Below are the code and all the weights of a small trained network. Each question names an input and a class and asks about switching units off, where a switched-off unit gives its printed mean instead of its output.

import numpy as np


def w(rows, s, z=0):
    codes = np.array(rows[::2]) - 128.0
    scale = np.full(codes.shape[1], s)
    scale[-1] = z or s
    return codes * scale


def norm(h):
    return h / np.sqrt((h * h).mean(-1, keepdims=True) + 1e-5)


def f(y):
    return y / 2 * (1 + np.tanh(0.7978845608 * (y + 0.044715 * y**3)))


def log_softmax(a):
    a = a - a.max(-1, keepdims=True)
    return a - np.log(np.exp(a).sum(-1, keepdims=True))


def net(x, mask):
    res = np.array(x, float).reshape(1, 8) / 4 @ E
    u = 0
    for l in range(2):
        y = f(norm(res) @ A[l][:, :-1].T + A[l][:, -1])
        res = res + np.where(mask[u : u + 12], y, B[l][:, -1]) @ B[l][:, :-1]
        u += 12
    return log_softmax(norm(res)[-1] @ U[:, :-1].T + U[:, -1])


A, B = {}, {}
E = w([
[140,159,51,66,29,88],'x0',
[134,118,116,123,136,128],'x1',
[70,1,133,78,114,176],'x2',
[130,133,102,125,148,134],'x3',
[142,114,119,109,140,125],'x4',
[127,122,133,123,126,122],'x5',
[119,131,119,140,132,130],'x6',
[218,108,102,161,83,210],'x7',
],0.0099)
A[0] = w([
[173,157,120,82,135,98,103],'0.n1',
[144,132,100,128,101,116,99],'0.n2',
[192,67,158,172,149,204,119],'0.n3',
[106,92,113,66,160,129,124],'0.n4',
[248,210,170,180,166,118,130],'0.n5',
[79,116,185,156,214,174,241],'0.n6',
[129,146,184,130,200,63,1],'0.n7',
[187,130,69,135,32,197,59],'0.n8',
[170,201,108,170,135,3,127],'0.n9',
[76,142,123,155,163,135,75],'0.n10',
[153,131,176,136,105,122,91],'0.n11',
[130,141,122,126,126,87,65],'0.n12',
],0.011,0.0048)
B[0] = w([
[135,150,146,86,150,114,144],'0.n1',
[92,146,147,129,176,115,136],'0.n2',
[185,67,71,190,68,165,217],'0.n3',
[91,142,130,190,109,178,166],'0.n4',
[103,151,1,189,82,176,244],'0.n5',
[191,93,144,111,151,123,254],'0.n6',
[177,148,139,169,138,153,158],'0.n7',
[141,114,220,126,233,118,209],'0.n8',
[104,136,215,99,145,48,220],'0.n9',
[159,166,150,71,126,155,138],'0.n10',
[139,131,126,146,102,125,127],'0.n11',
[136,127,131,88,122,122,125],'0.n12',
],0.0098,0.0085)
A[1] = w([
[127,78,163,108,169,196,60],'1.n1',
[186,231,162,147,185,83,207],'1.n2',
[151,3,153,115,158,199,112],'1.n3',
[40,97,136,68,134,93,229],'1.n4',
[92,168,102,130,112,80,116],'1.n5',
[163,136,140,158,152,101,22],'1.n6',
[128,101,141,83,176,165,2],'1.n7',
[54,87,79,126,63,155,192],'1.n8',
[64,179,115,173,187,138,111],'1.n9',
[99,133,132,112,126,99,51],'1.n10',
[120,79,136,100,176,112,20],'1.n11',
[93,101,126,154,62,144,66],'1.n12',
],0.011,0.0027)
B[1] = w([
[92,221,128,68,142,72,180],'1.n1',
[206,36,155,139,169,135,213],'1.n2',
[95,242,166,87,152,18,248],'1.n3',
[13,160,74,158,52,254,185],'1.n4',
[88,127,147,68,104,179,153],'1.n5',
[159,99,118,158,97,116,138],'1.n6',
[118,163,123,73,94,115,143],'1.n7',
[243,80,79,190,104,166,168],'1.n8',
[215,100,121,57,184,149,146],'1.n9',
[97,139,121,88,123,188,131],'1.n10',
[88,129,145,119,83,133,143],'1.n11',
[170,104,82,140,142,95,140],'1.n12',
],0.0088,0.011)
U = w([
[214,80,158,153,174,80,51],'0',
[28,190,177,41,132,59,86],'1',
[91,126,3,190,51,206,253],'2',
],0.011,0.0016)

Each question gives the input, the list of numbers given to net, and the class t.
The units are the neurons (one row each of A and B). Each row of codes is followed by its name. A weight is (code - 128) times the scale printed after its matrix; where a second scale follows, it is the last column's (A, B and U).
mask holds one flag per neuron, layer by layer. A switched-off neuron (its flag False) gives its mean, the last column of its row in B, instead of its output. The means were averaged over made-up inputs and are rounded, as every weight is.
A unit's drop is (log p(t) with every unit on - log p(t) with that unit switched off) / (log p(t) with every unit on - log p(t) with every unit switched off).
The circuit of an input: a set's keep is (log p(t) with only the set's units on - log p(t) with every unit switched off) / (log p(t) with every unit on - log p(t) with every unit switched off). Starting from the 12 units with the biggest drops (on a tie, the unit counted first), units are removed one at a time, each time the one whose removal leaves the highest keep (on an exact tie, the one counted first), for as long as the keep stays at least 0.8.
units of the circuit, in order: the units of the circuit, biggest drop first
unit that matters most: the unit with the biggest drop
top k neurons: the k neurons with the biggest drops, biggest first
k most important neurons of layer l: the k neurons of layer l with the biggest drops, biggest first
drop of u: that unit's drop, to one decimal
input [7,6,-3,-8,7,0,-5,8], class 0: unit that matters most : 0.n8
input [4,-8,7,-4,1,0,2,2], class 1: 2 most important neurons of layer 1 : [1.n3, 1.n1]
input [-4,6,-4,5,-8,-3,6,2], class 2: top 2 neurons : [0.n5, 0.n8]
input [-2,3,7,-4,-8,-3,5,5], class 0: units of the circuit, in order : [0.n3, 0.n5, 1.n3]
input [8,-2,-8,-7,-8,2,7,8], class 0: units of the circuit, in order : [0.n8, 1.n2]
input [8,-5,1,-5,-5,-3,2,6], class 1: top 3 neurons : [0.n8, 0.n5, 1.n8]
input [1,-8,0,4,0,8,-1,7], class 0: 2 most important neurons of layer 0 : [0.n8, 0.n3]
input [-5,-8,7,-2,3,-2,-3,-1], class 1: top 2 neurons : [1.n3, 0.n5]
input [4,3,0,0,-1,-1,-5,5], class 0: top 3 neurons : [0.n8, 1.n2, 1.n4]
input [1,-7,2,7,-7,8,-8,4], class 1: top 2 neurons : [0.n8, 1.n3]
input [-3,2,-8,4,-1,3,0,4], class 2: 2 most important neurons of layer 0 : [0.n5, 0.n8]
input [-2,-1,4,6,-3,-5,-5,-1], class 1: top 2 neurons : [0.n5, 1.n3]
input [-8,0,-4,4,-2,-2,7,7], class 2: drop of 0.n5 : 0.3
input [-6,-1,-5,2,8,7,-8,8], class 2: drop of 0.n5 : 0.4
input [6,-3,-3,-8,-5,0,0,8], class 0: units of the circuit, in order : [0.n8]
input [-7,3,-3,1,5,8,-7,3], class 2: drop of 0.n5 : 0.4
